Here is a tiny trained network, its code and every weight. The questions are about switching its units off for an input and a target symbol, where a switched-off unit gives its printed mean instead of its output.

import numpy as np


def w(rows, s, z=0):
    codes = np.array(rows[::2]) - 128.0
    scale = np.full(codes.shape[1], s)
    scale[-1] = z or s
    return codes * scale


def f(y):
    return np.maximum(y, 0)


def softmax(a):
    e = np.exp(a - a.max(-1, keepdims=True))
    return e / e.sum(-1, keepdims=True)


def log_softmax(a):
    a = a - a.max(-1, keepdims=True)
    return a - np.log(np.exp(a).sum(-1, keepdims=True))


def net(x, mask):
    ids = ['αβδεηθξπσω'.index(c) for c in x.split()]
    T = len(ids)
    res = E[ids] + P[:T]
    u = 0
    for l in range(2):
        r = res
        for j in range(3):
            rows = slice(3 * j, 3 * j + 3)
            q, k, v = (r @ M[l][rows].T for M in (Q, K, V))
            z = softmax(np.where(np.tri(T) > 0, q @ k.T / 3**0.5, -1e9)) @ v
            o = O[l][rows]
            res = res + np.where(mask[u + j], z, o[:, -1]) @ o[:, :-1]
        u += 3
        y = f(res @ A[l][:, :-1].T + A[l][:, -1])
        res = res + np.where(mask[u : u + 12], y, B[l][:, -1]) @ B[l][:, :-1]
        u += 12
    return log_softmax(res[-1] @ U[:, :-1].T + U[:, -1])


Q, K, V, O, A, B = {}, {}, {}, {}, {}, {}
E = w([
[73,106,201],'α',
[199,119,64],'β',
[65,62,186],'δ',
[159,121,120],'ε',
[179,213,177],'η',
[165,190,159],'θ',
[82,48,80],'ξ',
[227,181,106],'π',
[128,201,245],'σ',
[135,2,123],'ω',
],0.0063)
P = w([
[79,191,81],'0',
[196,74,204],'1',
[115,132,83],'2',
[192,49,254],'3',
[96,145,79],'4',
[192,83,191],'5',
[99,143,85],'6',
[185,54,249],'7',
[68,168,77],'8',
[178,84,219],'9',
[134,127,99],'10',
[180,28,254],'11',
],0.006)
Q[0] = w([
[235,126,233],'L0H1',
[21,131,23],'L0H1',
[22,129,25],'L0H1',
[223,71,234],'L0H2',
[2,177,27],'L0H2',
[209,67,231],'L0H2',
[110,225,99],'L0H3',
[191,172,223],'L0H3',
[227,52,235],'L0H3',
],0.0063)
K[0] = w([
[44,246,76],'L0H1',
[217,6,173],'L0H1',
[207,13,178],'L0H1',
[54,17,31],'L0H2',
[226,230,254],'L0H2',
[71,21,39],'L0H2',
[227,143,179],'L0H3',
[137,23,149],'L0H3',
[34,29,125],'L0H3',
],0.0065)
V[0] = w([
[74,17,202],'L0H1',
[93,241,136],'L0H1',
[165,4,132],'L0H1',
[187,200,194],'L0H2',
[246,145,200],'L0H2',
[243,60,131],'L0H2',
[65,215,36],'L0H3',
[136,97,25],'L0H3',
[192,62,208],'L0H3',
],0.0031)
O[0] = w([
[61,131,43,115],'L0H1',
[218,71,157,161],'L0H1',
[30,188,91,97],'L0H1',
[77,194,80,131],'L0H2',
[99,239,132,163],'L0H2',
[125,208,206,172],'L0H2',
[3,83,116,1],'L0H3',
[50,139,201,57],'L0H3',
[240,180,131,238],'L0H3',
],0.0034,0.00067)
A[0] = w([
[244,32,184,200],'L0N1',
[208,148,195,101],'L0N2',
[30,87,20,162],'L0N3',
[122,231,102,3],'L0N4',
[35,170,83,2],'L0N5',
[2,242,179,197],'L0N6',
[155,147,199,90],'L0N7',
[121,32,194,111],'L0N8',
[141,244,23,169],'L0N9',
[123,56,188,103],'L0N10',
[237,38,190,202],'L0N11',
[166,125,211,101],'L0N12',
],0.0063)
B[0] = w([
[25,151,154,252],'L0N1',
[33,47,53,163],'L0N2',
[116,29,45,161],'L0N3',
[170,170,174,128],'L0N4',
[250,4,112,128],'L0N5',
[253,67,219,184],'L0N6',
[54,97,21,144],'L0N7',
[111,240,107,161],'L0N8',
[232,222,70,169],'L0N9',
[171,224,113,150],'L0N10',
[30,163,159,253],'L0N11',
[72,108,32,158],'L0N12',
],0.0064,0.0065)
Q[1] = w([
[7,208,238],'L1H1',
[192,36,158],'L1H1',
[18,254,224],'L1H1',
[159,26,46],'L1H2',
[91,228,205],'L1H2',
[109,222,222],'L1H2',
[230,46,47],'L1H3',
[11,30,38],'L1H3',
[2,116,122],'L1H3',
],0.0061)
K[1] = w([
[223,35,169],'L1H1',
[21,141,157],'L1H1',
[243,21,142],'L1H1',
[54,27,102],'L1H2',
[202,227,146],'L1H2',
[197,212,178],'L1H2',
[30,59,240],'L1H3',
[126,34,5],'L1H3',
[167,106,2],'L1H3',
],0.0063)
V[1] = w([
[149,188,10],'L1H1',
[165,49,253],'L1H1',
[31,202,2],'L1H1',
[14,58,70],'L1H2',
[214,120,36],'L1H2',
[43,83,30],'L1H2',
[212,217,129],'L1H3',
[75,55,57],'L1H3',
[29,22,118],'L1H3',
],0.0057)
O[1] = w([
[24,155,35,103],'L1H1',
[251,46,204,126],'L1H1',
[2,229,108,150],'L1H1',
[73,221,207,11],'L1H2',
[185,159,35,31],'L1H2',
[93,235,165,9],'L1H2',
[192,200,105,126],'L1H3',
[44,107,154,153],'L1H3',
[55,53,157,134],'L1H3',
],0.0061,0.0011)
A[1] = w([
[92,248,37,107],'L1N1',
[239,234,161,118],'L1N2',
[120,141,12,220],'L1N3',
[125,108,8,164],'L1N4',
[93,54,29,11],'L1N5',
[236,236,165,113],'L1N6',
[126,47,253,234],'L1N7',
[192,188,53,44],'L1N8',
[116,32,21,89],'L1N9',
[206,197,50,71],'L1N10',
[62,126,14,209],'L1N11',
[164,207,235,253],'L1N12',
],0.0058,0.0033)
B[1] = w([
[200,239,131,179],'L1N1',
[8,186,177,175],'L1N2',
[185,86,22,188],'L1N3',
[229,61,35,162],'L1N4',
[248,2,9,132],'L1N5',
[23,201,202,173],'L1N6',
[220,80,201,253],'L1N7',
[19,184,233,152],'L1N8',
[220,1,9,138],'L1N9',
[37,138,231,162],'L1N10',
[49,142,34,215],'L1N11',
[232,168,50,216],'L1N12',
],0.0061,0.0052)
U = w([
[164,73,193,123],'α',
[98,230,113,37],'β',
[195,152,215,150],'δ',
[128,211,173,91],'ε',
[169,25,30,251],'η',
[177,124,84,150],'θ',
[2,111,176,31],'ξ',
[194,168,32,124],'π',
[234,16,140,201],'σ',
[122,170,179,78],'ω',
],0.006,0.0023)

Each question gives the input, a string of symbols that net reads in full, and the target symbol t.
The units are the heads (3 rows each of Q, K, V and O) and the neurons (one row each of A and B). Each row of codes is followed by its name. A weight is (code - 128) times the scale printed after its matrix; where a second scale follows, it is the last column's (O, A, B and U).
mask holds one flag per unit, layer by layer, with each layer's heads first. A switched-off unit (its flag False) gives its mean, the last column of its rows in O or B, instead of its output. The means were averaged over made-up inputs and are rounded, as every weight is.
A unit's drop is (log p(t) with every unit on - log p(t) with that unit switched off) / (log p(t) with every unit on - log p(t) with every unit switched off).
top k neurons in layer l: the k neurons of layer l with the biggest drops, biggest first
heads that matter: for each layer, one digit per head in row order, 1 if its drop is at least 0.15 and else 0, layers parted by /
drop of u: that unit's drop, to one decimal
input β σ π, target β: heads that matter => 000 / 100
input σ β σ θ, target σ: heads that matter => 000 / 110
input β ξ π η, target β: heads that matter => 000 / 100
input σ ξ η ω ξ σ ω η, target ξ: heads that matter => 100 / 001
input δ η ξ ε ξ β σ η, target ξ: heads that matter => 010 / 001
input ω ω ω π η ξ ε η η β π π, target η: heads that matter => 110 / 110
input η η θ ξ θ η π π π π, target π: heads that matter => 000 / 111
input α ε π ω δ β σ π σ σ, target σ: heads that matter => 000 / 110
input ξ ε δ α, target ξ: heads that matter => 010 / 001
input ξ ξ α σ, target ξ: heads that matter => 010 / 001
input ε α α α σ, target δ: heads that matter => 000 / 100
input η η ξ ω, target η: heads that matter => 010 / 110
input θ σ η σ ξ η ε α ξ π α π, target ξ: top 3 neurons in layer 0 => [L0N3; L0N1; L0N11]
input ω δ ξ ω ξ α σ δ, target ξ: top 4 neurons in layer 0 => [L0N3; L0N11; L0N1; L0N9]
input η β ξ ε, target η: top 3 neurons in layer 0 => [L0N6; L0N9; L0N1]
input ξ δ α α ω, target ξ: top 2 neurons in layer 0 => [L0N6; L0N3]
input ε δ β δ ξ δ η ε, target ξ: top neuron in layer 1 => [L1N12]
input η β ξ θ, target η: top 3 neurons in layer 0 => [L0N6; L0N9; L0N1]
input σ ξ ω δ, target σ: top 3 neurons in layer 0 => [L0N6; L0N1; L0N11]
input η α η π, target η: top neuron in layer 0 => [L0N2]
input β α ω α, target β: top neuron in layer 1 => [L1N1]
input π β σ η ξ β δ ω α α α, target σ: drop of L1H1 => 0.2
input δ β η β ε ξ ξ δ ξ π η ε, target ξ: drop of L0N11 => 0.2
input β π ξ π ξ β β π β β ξ β, target β: drop of L0N1 => 0.2
